Read these off the row that follows.
1) Report the entry just right of 112.
2) Report the entry just right of 113.
array([114, 132, 121, 121, 140, 154, 121, 113, 112, 129, 137])
1) 129
2) 112

[[119 139 120 141 118 118 118 140 121 142 120]
 [117 145 118 147 115 115 115 147 117 148 115]
 [119 139 120 140 118 118 118 139 122 140 120]
 [117 146 118 147 115 115 115 147 115 150 117]
 [119 141 119 142 117 117 117 142 120 142 118]
 [117 146 118 147 115 116 115 146 117 150 116]
 [121 134 121 135 120 120 120 135 124 134 123]]
Find the 3rd entry on the diagonal from the top-right corner.
Answer: 122
Find the entry in the bottom-right corner.
Answer: 123
The top-right entry is 120
The 4th-last entry, reading row by row: 135
The entry in the bottom-left corner -> 121
Find the largest entry in the first row.
Answer: 142
The entry at the centre is 115
Find the entry in the top-left corner.
Answer: 119
The entry directly below the centre entry: 117
Find the 5th-last entry, reading row by row.
Answer: 120
Find the 2nd entry on the main diagonal.
Answer: 145
The second entry on the diagonal from the top-right corner -> 148
The third entry on the main diagonal: 120
The entry just left of the centre entry is 115
The smallest entry in the last column is 115
The 2nd entry from the end, reading row by row: 134
The entry just right of the centre entry is 115
The 3rd entry in reading order is 120
The 5th entry, reading row by row: 118

Questions about the table below. Rows and columns are numbered from 1.
1) Report the entry in the bottom-left corner.
2) Report the entry at row 1, column 1.
3) Report the entry directly below the centre entry.
4) Report the entry in row 3 and column 1.
5) Report the entry at the centre.
6) Report the entry in row 1 and column 2.
7) Report the top-right entry.
8) Report the entry at row 2, column 1.
[[121 129 129 133 119 113 125]
 [123 130 136 133 119 119 130]
 [142 122 105 112 147 148 124]
 [122 131 135 132 122 121 130]
 [132 128 106 105 155 147 113]
 [120 130 140 138 121 121 133]
 [123 130 134 135 116 118 133]
 [121 130 138 136 122 120 134]
 [141 132 101 117 150 146 116]
 [113 121 140 136 116 114 141]
 [144 133 106 102 155 149 116]]
1) 144
2) 121
3) 135
4) 142
5) 138
6) 129
7) 125
8) 123

Questions about the table below. Indices start at 1.
1) Which number is the entry at row 1, column 1?
2) Which number is the entry in row 2 and column 2?
3) Which number is the entry in the top-right corner?
4) Which number is the entry at row 1, column 2?
5) Which number is the entry directly below the smallest entry?
6) Which number is the entry just left of 117?
7) Which number is the entry at row 3, column 2?
8) Which number is the entry in row 3 and column 1?
[[144 126 133 128 121 132 131 130 142 137 138 123 128 131 137]
 [138 119 118 129 136 116 135 103 129 123 139 136 132 131 136]
 [131 129 128 133 119 132 122 136 138 135 132 126 124 126 110]
 [110 139 122 122 124 131 132 140 114 137 110 139 135 138 112]
 [111 137 134 136 116 117 114 138 119 132 121 126 130 135 123]
 [132 122 131 126 134 118 126 118 142 130 137 126 118 129 135]]
1) 144
2) 119
3) 137
4) 126
5) 136
6) 116
7) 129
8) 131

Read these off the matrix that follows.
1) Which number is the entry in the bottom-left corner?
2) Which number is the smallest entry?
3) Which number is the fifth-last entry, reading row by row?
4) Which number is the smallest entry in the last column?
5) Which number is the 1st entry in reading order?
6) Which number is the entry just right of the largest entry?
7) Which number is the top entry of the column that holds the smallest entry?
8) Which number is the entry just left of 135?
[[127 127 133 128 146 125 126 125 135 125 153 134 126 123]
 [137 131 127 132 140 131 132 131 117 157 122 105 132 130]]
1) 137
2) 105
3) 157
4) 123
5) 127
6) 122
7) 134
8) 125

Questions about the table below. Indices start at 1.
1) Give the entry in row 3 and column 1.
2) Give the top-right entry.
3) Give the entry in the bottom-right corner.
4) Give the entry in the bottom-left corner.
5) Give the entry in the top-left corner.
[[133 112 117 113 115 111 114 111 116 123 112 124 111 108]
 [108 154 122 156 119 156 156 154 119 117 120 117 153 156]
 [147 107 138 102 139 102 103 101 137 138 138 141 103 103]
 [122 129 113 129 113 126 129 131 113 118 112 120 130 123]
 [129 115 112 118 112 113 113 114 111 120 113 119 115 110]
 [131 136 143 132 143 134 135 134 145 133 144 138 135 136]]
1) 147
2) 108
3) 136
4) 131
5) 133

Read these off the matrix that follows. Counting starts at 1.
1) Read off the bottom entry of the column that holds the smallest entry.
2) Read off the entry in the top-right corner.
3) Read off the entry in row 2 and column 3.
4) Read off the entry directly below the largest entry.
5) Read off the entry at row 2, column 1.
6) Read off the entry in row 1 and column 3.
7) Read off the bottom-right entry.
8) Read off the entry at row 3, column 2.
[[102 133 119 125 150]
 [105 133 121 126 147]
 [151 124 137 130 108]
 [146 127 139 127 111]
 [117 126 118 130 139]
 [122 124 121 131 131]]
1) 122
2) 150
3) 121
4) 146
5) 105
6) 119
7) 131
8) 124
